Below are the code and all the weights of a small trained network. Each question names an input and a target symbol and asks about switching units off, where a switched-off unit gives its printed mean instead of its output.

import numpy as np


def w(rows, s, z=0):
    codes = np.array(rows[::2]) - 128.0
    scale = np.full(codes.shape[1], s)
    scale[-1] = z or s
    return codes * scale


def f(y):
    return y / 2 * (1 + np.tanh(0.7978845608 * (y + 0.044715 * y**3)))


def softmax(a):
    e = np.exp(a - a.max(-1, keepdims=True))
    return e / e.sum(-1, keepdims=True)


def log_softmax(a):
    a = a - a.max(-1, keepdims=True)
    return a - np.log(np.exp(a).sum(-1, keepdims=True))


def net(x, mask):
    ids = ['ΓΔΞΣΨΩαβεζημπτ'.index(c) for c in x.split()]
    T = len(ids)
    res = E[ids] + P[:T]
    u = 0
    for l in range(3):
        r = res
        for j in range(2):
            rows = slice(3 * j, 3 * j + 3)
            q, k, v = (r @ M[l][rows].T for M in (Q, K, V))
            z = softmax(np.where(np.tri(T) > 0, q @ k.T / 3**0.5, -1e9)) @ v
            o = O[l][rows]
            res = res + np.where(mask[u + j], z, o[:, -1]) @ o[:, :-1]
        u += 2
        y = f(res @ A[l][:, :-1].T + A[l][:, -1])
        res = res + np.where(mask[u : u + 8], y, B[l][:, -1]) @ B[l][:, :-1]
        u += 8
    return log_softmax(res[-1] @ U[:, :-1].T + U[:, -1])


Q, K, V, O, A, B = {}, {}, {}, {}, {}, {}
E = w([
[147,125,41,226,177,77],'Γ',
[120,38,54,153,179,90],'Δ',
[96,246,86,74,106,116],'Ξ',
[135,97,68,90,132,45],'Σ',
[126,171,138,111,184,117],'Ψ',
[117,177,115,161,160,35],'Ω',
[138,109,210,186,161,138],'α',
[70,93,143,124,181,69],'β',
[175,181,128,88,188,160],'ε',
[225,108,103,153,89,78],'ζ',
[133,115,62,171,130,196],'η',
[47,171,78,114,52,194],'μ',
[106,115,47,51,39,94],'π',
[38,78,86,126,141,139],'τ',
],0.013)
P = w([
[115,224,21,252,55,77],'0',
[149,126,105,176,95,78],'1',
[158,105,102,135,95,100],'2',
[161,96,97,109,107,122],'3',
[163,69,109,86,102,125],'4',
[172,79,108,77,99,138],'5',
[173,51,124,61,105,142],'6',
[165,88,94,66,100,158],'7',
[158,134,29,161,45,176],'8',
[188,89,87,76,75,174],'9',
[178,89,81,58,100,179],'10',
[165,104,53,71,80,179],'11',
[163,121,48,82,81,173],'12',
],0.0035)
Q[0] = w([
[74,179,8,96,92,18],'0.h1',
[200,184,145,35,155,181],'0.h1',
[236,26,169,168,68,134],'0.h1',
[175,186,159,73,254,220],'0.h2',
[63,59,73,173,178,62],'0.h2',
[70,200,204,120,25,206],'0.h2',
],0.0055)
K[0] = w([
[155,48,124,103,186,205],'0.h1',
[105,129,76,134,204,174],'0.h1',
[138,191,161,163,139,159],'0.h1',
[70,71,82,117,110,66],'0.h2',
[88,216,118,117,130,115],'0.h2',
[167,67,170,255,135,25],'0.h2',
],0.0068)
V[0] = w([
[210,129,150,157,72,75],'0.h1',
[92,98,125,149,157,228],'0.h1',
[149,2,94,237,108,38],'0.h1',
[116,193,145,63,90,82],'0.h2',
[145,75,47,111,120,135],'0.h2',
[158,149,94,169,116,94],'0.h2',
],0.0073)
O[0] = w([
[124,143,82,215,29,59,160],'0.h1',
[124,28,222,148,209,228,5],'0.h1',
[122,108,8,159,175,68,249],'0.h1',
[119,164,199,14,82,26,234],'0.h2',
[166,120,3,90,217,155,212],'0.h2',
[130,144,47,145,119,80,240],'0.h2',
],0.0046,0.0025)
A[0] = w([
[203,104,113,192,105,116,249],'0.n1',
[191,106,174,230,133,105,76],'0.n2',
[86,62,188,149,177,240,73],'0.n3',
[212,119,60,62,117,110,234],'0.n4',
[44,173,149,117,134,158,16],'0.n5',
[146,156,255,37,170,170,114],'0.n6',
[151,199,116,115,153,15,254],'0.n7',
[60,132,69,148,41,164,149],'0.n8',
],0.0065,0.0022)
B[0] = w([
[190,61,106,131,205,170,168],'0.n1',
[135,93,118,244,49,162,125],'0.n2',
[145,141,60,97,80,26,120],'0.n3',
[142,232,101,29,87,207,234],'0.n4',
[85,2,87,101,87,151,121],'0.n5',
[73,185,126,129,140,160,123],'0.n6',
[131,197,127,139,129,48,254],'0.n7',
[118,55,96,87,90,199,166],'0.n8',
],0.0052,0.0075)
Q[1] = w([
[92,161,60,65,60,114],'1.h1',
[192,168,90,105,120,186],'1.h1',
[98,73,108,105,68,155],'1.h1',
[91,163,119,255,85,183],'1.h2',
[122,91,100,226,112,120],'1.h2',
[141,112,179,161,128,195],'1.h2',
],0.0072)
K[1] = w([
[233,71,159,2,124,172],'1.h1',
[130,73,21,84,129,182],'1.h1',
[120,176,212,150,214,134],'1.h1',
[78,77,21,214,116,93],'1.h2',
[78,213,68,204,127,152],'1.h2',
[72,137,109,141,6,32],'1.h2',
],0.0057)
V[1] = w([
[103,225,181,136,170,110],'1.h1',
[80,208,93,147,167,108],'1.h1',
[228,190,87,109,205,137],'1.h1',
[43,98,110,170,170,137],'1.h2',
[3,111,93,123,44,109],'1.h2',
[156,207,202,83,176,148],'1.h2',
],0.0069)
O[1] = w([
[145,179,93,122,197,94,125],'1.h1',
[80,121,172,158,175,115,226],'1.h1',
[168,253,164,128,171,127,253],'1.h1',
[71,120,200,67,166,93,63],'1.h2',
[81,3,146,113,176,101,148],'1.h2',
[128,190,53,226,142,183,126],'1.h2',
],0.0066,0.0065)
A[1] = w([
[132,251,104,27,118,220,194],'1.n1',
[140,77,52,166,145,132,211],'1.n2',
[232,205,185,21,149,106,182],'1.n3',
[144,2,68,44,170,68,160],'1.n4',
[25,140,177,66,88,29,90],'1.n5',
[79,168,231,131,169,90,226],'1.n6',
[29,101,73,77,43,128,81],'1.n7',
[203,122,187,169,142,196,3],'1.n8',
],0.006,0.0034)
B[1] = w([
[76,77,86,183,146,199,252],'1.n1',
[197,144,219,102,223,136,148],'1.n2',
[46,190,116,217,45,184,225],'1.n3',
[158,189,100,14,209,215,148],'1.n4',
[38,135,218,81,9,65,148],'1.n5',
[26,67,117,226,154,65,152],'1.n6',
[177,139,163,125,20,181,142],'1.n7',
[167,170,2,113,23,94,120],'1.n8',
],0.0053,0.011)
Q[2] = w([
[178,107,190,159,132,175],'2.h1',
[129,26,139,118,22,125],'2.h1',
[147,51,225,109,82,163],'2.h1',
[137,74,144,182,63,183],'2.h2',
[98,92,203,73,115,181],'2.h2',
[143,254,93,185,129,223],'2.h2',
],0.0065)
K[2] = w([
[152,140,158,69,187,93],'2.h1',
[24,88,121,128,1,115],'2.h1',
[88,80,45,86,122,62],'2.h1',
[147,152,110,107,221,38],'2.h2',
[130,173,79,151,181,79],'2.h2',
[115,144,156,209,137,205],'2.h2',
],0.0065)
V[2] = w([
[167,150,117,133,142,138],'2.h1',
[51,138,111,95,101,91],'2.h1',
[186,115,235,68,100,120],'2.h1',
[141,183,141,161,112,123],'2.h2',
[103,89,2,120,94,106],'2.h2',
[50,144,138,107,130,66],'2.h2',
],0.0053)
O[2] = w([
[237,61,166,94,148,103,153],'2.h1',
[113,167,159,87,67,141,143],'2.h1',
[162,176,77,187,138,17,2],'2.h1',
[138,82,98,76,135,163,181],'2.h2',
[100,106,255,59,113,78,184],'2.h2',
[141,184,142,82,160,158,156],'2.h2',
],0.0047,0.0085)
A[2] = w([
[68,136,239,83,103,112,88],'2.n1',
[139,142,91,96,165,32,109],'2.n2',
[115,166,82,68,68,244,21],'2.n3',
[109,166,6,189,253,153,126],'2.n4',
[68,188,196,246,106,110,148],'2.n5',
[154,66,176,97,187,200,230],'2.n6',
[205,171,213,199,163,58,171],'2.n7',
[121,117,70,62,75,205,1],'2.n8',
],0.0063,0.0042)
B[2] = w([
[89,63,123,159,32,115,153],'2.n1',
[192,116,155,23,144,104,141],'2.n2',
[175,67,182,129,100,65,254],'2.n3',
[186,123,216,129,184,88,213],'2.n4',
[135,123,63,218,142,58,189],'2.n5',
[78,134,2,169,79,186,164],'2.n6',
[184,46,103,162,24,112,152],'2.n7',
[146,107,159,107,147,45,189],'2.n8',
],0.007,0.0087)
U = w([
[186,113,182,107,159,50,95],'Γ',
[113,152,58,75,199,104,57],'Δ',
[47,204,116,156,39,141,185],'Ξ',
[118,254,96,50,104,96,105],'Σ',
[94,185,167,198,182,131,169],'Ψ',
[117,136,47,158,108,31,6],'Ω',
[112,51,78,209,116,116,190],'α',
[68,102,175,116,153,53,204],'β',
[103,125,152,148,138,113,66],'ε',
[195,193,85,163,60,130,123],'ζ',
[93,108,73,143,143,196,232],'η',
[116,78,152,134,56,148,95],'μ',
[156,132,161,82,66,78,2],'π',
[50,96,74,101,116,159,179],'τ',
],0.0082,0.0035)

Each question gives the input, a string of symbols that net reads in full, and the target symbol t.
The units are the heads (3 rows each of Q, K, V and O) and the neurons (one row each of A and B). Each row of codes is followed by its name. A weight is (code - 128) times the scale printed after its matrix; where a second scale follows, it is the last column's (O, A, B and U).
mask holds one flag per unit, layer by layer, with each layer's heads first. A switched-off unit (its flag False) gives its mean, the last column of its rows in O or B, instead of its output. The means were averaged over made-up inputs and are rounded, as every weight is.
A unit's drop is (log p(t) with every unit on - log p(t) with that unit switched off) / (log p(t) with every unit on - log p(t) with every unit switched off).
unit that matters most: the unit with the biggest drop
top k neurons: the k neurons with the biggest drops, biggest first
heads that matter: for each layer, one digit per head in row order, 1 if its drop is at least 0.15 and else 0, layers parted by /
drop when u is switched off: that unit's drop, to one decimal
input Γ μ Σ β Γ α β β Ω ζ Σ β Ψ, target Ψ: heads that matter	00 / 01 / 00
input Ξ Ξ Ξ Ω Δ ζ β Ω η τ α, target α: top 2 neurons	0.n4, 2.n7
input Γ Ξ ζ τ ζ Ξ τ τ Ψ Σ Δ Δ, target Δ: heads that matter	00 / 00 / 00
input β ζ α Σ β Ξ, target Ξ: heads that matter	10 / 01 / 00
input Σ Σ β Σ Ξ η ζ Ω ε Σ Ω, target Ψ: top 2 neurons	2.n4, 1.n3
input Γ α ζ Ξ ζ Σ, target Σ: heads that matter	10 / 00 / 00
input Δ Σ Ξ Σ, target Ξ: top 2 neurons	1.n3, 1.n5
input Σ Γ Ξ Δ τ, target τ: unit that matters most	2.n6
input Σ β Ξ τ τ η ζ Ξ Ψ π, target π: heads that matter	00 / 10 / 00
input ε μ Ξ α Σ α Ξ π, target μ: top 2 neurons	2.n3, 1.n1
input Ξ Ω μ, target μ: heads that matter	00 / 00 / 00
input Ξ α Σ μ α Ξ Ξ Ξ Ω Γ Ξ Σ π, target π: top 2 neurons	2.n3, 2.n8
input Σ Σ μ β, target β: heads that matter	10 / 01 / 00
input β α Ξ Ψ ε Ξ, target Ψ: heads that matter	00 / 11 / 00
input Ξ Ξ Ξ, target Ξ: heads that matter	01 / 00 / 10
input μ Σ Ξ η Σ Σ Σ, target Σ: heads that matter	00 / 00 / 00
input Ω Δ Σ Δ β ζ ζ Ω β Γ, target Γ: unit that matters most	2.n4
input Ξ Ξ Σ Ω η ζ, target ζ: heads that matter	00 / 01 / 00
input Σ μ η, target η: top 2 neurons	2.n6, 0.n7
input β ζ Σ Ξ Ω, target Ω: unit that matters most	2.n5
input Ξ Ξ Ξ π Ξ β Ξ Ψ ζ μ Ω, target Ω: heads that matter	01 / 00 / 01
input π β α, target α: top 2 neurons	2.n7, 0.n4
input Γ Ω Γ β τ, target τ: drop when 1.n4 is switched off	0.3
input ζ Ξ Ξ τ Δ Ω Ξ ε, target Ψ: drop when 2.n8 is switched off	0.0
input β Ω Ξ ζ β ζ β Δ, target Δ: drop when 1.n3 is switched off	0.1
input ε Σ π Ξ π, target μ: drop when 1.n1 is switched off	0.5
input ε Ξ τ, target η: top neuron	2.n6
